Below is a small trained network, with its code and all its weights. Each question gives an input and a class and asks what happens when units are switched off, that is, made to give their printed mean instead of their output.

import numpy as np


def w(rows, s, z=0):
    codes = np.array(rows[::2]) - 128.0
    scale = np.full(codes.shape[1], s)
    scale[-1] = z or s
    return codes * scale


def norm(h):
    return h / np.sqrt((h * h).mean(-1, keepdims=True) + 1e-5)


def f(y):
    return np.maximum(y, 0)


def log_softmax(a):
    a = a - a.max(-1, keepdims=True)
    return a - np.log(np.exp(a).sum(-1, keepdims=True))


def net(x, mask):
    res = np.array(x, float).reshape(1, 8) / 4 @ E
    u = 0
    for l in range(2):
        y = f(norm(res) @ A[l][:, :-1].T + A[l][:, -1])
        res = res + np.where(mask[u : u + 13], y, B[l][:, -1]) @ B[l][:, :-1]
        u += 13
    return log_softmax(norm(res)[-1] @ U[:, :-1].T + U[:, -1])


A, B = {}, {}
E = w([
[81,212,53,141,125],'x0',
[128,80,94,244,149],'x1',
[170,92,71,83,121],'x2',
[59,109,99,122,94],'x3',
[114,153,164,203,48],'x4',
[130,102,109,144,143],'x5',
[83,103,149,140,197],'x6',
[97,66,131,91,137],'x7',
],0.011)
A[0] = w([
[242,85,129,137,112,12],'0.n0',
[105,153,155,104,151,106],'0.n1',
[100,97,151,55,98,22],'0.n2',
[114,99,105,133,180,64],'0.n3',
[117,104,118,99,123,79],'0.n4',
[115,118,118,138,177,93],'0.n5',
[137,159,162,157,138,69],'0.n6',
[88,150,147,211,97,63],'0.n7',
[184,99,132,140,125,73],'0.n8',
[109,252,68,109,143,1],'0.n9',
[96,55,106,143,196,38],'0.n10',
[111,101,146,61,110,34],'0.n11',
[38,149,99,90,110,112],'0.n12',
],0.013,0.0084)
B[0] = w([
[237,75,123,143,84,200],'0.n0',
[183,143,154,96,133,173],'0.n1',
[41,75,174,43,65,173],'0.n2',
[108,99,99,121,154,165],'0.n3',
[118,130,167,127,142,145],'0.n4',
[138,108,66,148,127,171],'0.n5',
[99,102,129,98,95,153],'0.n6',
[69,160,190,202,60,228],'0.n7',
[163,125,76,138,104,173],'0.n8',
[204,255,49,101,162,215],'0.n9',
[74,74,59,133,221,207],'0.n10',
[73,111,213,87,84,166],'0.n11',
[176,104,67,119,75,255],'0.n12',
],0.009,0.0039)
A[1] = w([
[185,91,108,10,192,146],'1.n0',
[99,49,88,143,244,11],'1.n1',
[95,115,137,103,114,99],'1.n2',
[132,68,175,125,191,123],'1.n3',
[182,113,92,151,99,83],'1.n4',
[109,119,198,24,141,58],'1.n5',
[147,157,132,114,70,121],'1.n6',
[83,149,190,250,87,11],'1.n7',
[161,232,230,118,115,108],'1.n8',
[92,155,171,216,103,33],'1.n9',
[211,91,135,154,97,2],'1.n10',
[76,199,156,133,174,111],'1.n11',
[90,197,142,85,178,111],'1.n12',
],0.012,0.0055)
B[1] = w([
[87,137,179,183,115,254],'1.n0',
[48,46,52,171,245,199],'1.n1',
[123,103,113,110,119,146],'1.n2',
[139,152,50,126,135,189],'1.n3',
[147,78,143,78,100,163],'1.n4',
[77,141,206,65,123,187],'1.n5',
[83,81,103,119,166,181],'1.n6',
[64,181,162,217,44,202],'1.n7',
[138,120,125,162,197,194],'1.n8',
[112,112,165,179,89,179],'1.n9',
[220,92,124,136,111,162],'1.n10',
[185,130,100,135,104,160],'1.n11',
[165,149,143,140,144,167],'1.n12',
],0.012,0.0077)
U = w([
[140,159,206,120,205,3],'0',
[85,122,33,103,63,52],'1',
[69,55,66,169,219,179],'2',
[155,255,63,109,151,183],'3',
[81,158,148,250,64,153],'4',
[52,95,182,25,105,139],'5',
[228,71,137,141,101,155],'6',
],0.025,0.0049)

Each question gives the input, the list of numbers given to net, and the class t.
The units are the neurons (one row each of A and B). Each row of codes is followed by its name. A weight is (code - 128) times the scale printed after its matrix; where a second scale follows, it is the last column's (A, B and U).
mask holds one flag per neuron, layer by layer. A switched-off neuron (its flag False) gives its mean, the last column of its row in B, instead of its output. The means were averaged over made-up inputs and are rounded, as every weight is.
A unit's drop is (log p(t) with every unit on - log p(t) with that unit switched off) / (log p(t) with every unit on - log p(t) with every unit switched off).
The circuit of an input: a set's keep is (log p(t) with only the set's units on - log p(t) with every unit switched off) / (log p(t) with every unit on - log p(t) with every unit switched off). Starting from the 12 units with the biggest drops (on a tie, the unit counted first), units are removed one at a time, each time the one whose removal leaves the highest keep (on an exact tie, the one counted first), for as long as the keep stays at least 0.8.
units of the circuit, in order: the units of the circuit, biggest drop first
k most important neurons: the k neurons with the biggest drops, biggest first
top k neurons in layer l: the k neurons of layer l with the biggest drops, biggest first
drop of u: that unit's drop, to one decimal
input [-7,6,3,-3,4,7,0,-4], class 6: most important neuron : 0.n0
input [0,-4,7,-2,3,-4,8,-3], class 0: top 2 neurons in layer 1 : 1.n8, 1.n12
input [2,-5,8,-6,-3,3,-7,1], class 6: 2 most important neurons : 0.n0, 0.n2
input [7,7,6,4,3,1,-2,5], class 1: units of the circuit, in order : 1.n0, 1.n1
input [2,2,3,2,2,-4,-5,-8], class 3: units of the circuit, in order : 0.n9, 1.n0
input [1,-6,1,6,-1,5,-4,-4], class 3: 2 most important neurons : 0.n9, 1.n1
input [0,-2,-3,5,-5,0,2,6], class 5: 3 most important neurons : 0.n2, 0.n11, 1.n5
input [7,1,5,-2,7,4,-7,2], class 1: 2 most important neurons : 1.n0, 0.n9
input [3,-3,-2,-5,2,3,5,1], class 0: top 2 neurons in layer 1 : 1.n8, 1.n3
input [7,3,3,5,3,-5,-3,-5], class 3: 2 most important neurons : 0.n9, 1.n0
input [-4,-2,-3,-8,6,-5,-2,6], class 6: top 2 neurons in layer 1 : 1.n10, 1.n0
input [-6,-6,5,-6,-4,4,-6,4], class 5: top 2 neurons in layer 1 : 1.n5, 1.n0
input [6,0,-7,3,0,-8,-2,-6], class 3: 2 most important neurons : 0.n9, 1.n0
input [6,-2,8,3,-5,-6,2,0], class 3: units of the circuit, in order : 0.n9
input [5,-2,-5,-2,1,-5,8,-4], class 3: drop of 1.n10 : 0.0
input [1,-5,6,1,-2,6,1,-5], class 3: drop of 0.n9 : 0.7
input [0,2,0,-7,5,-8,-8,4], class 6: drop of 0.n0 : 0.2
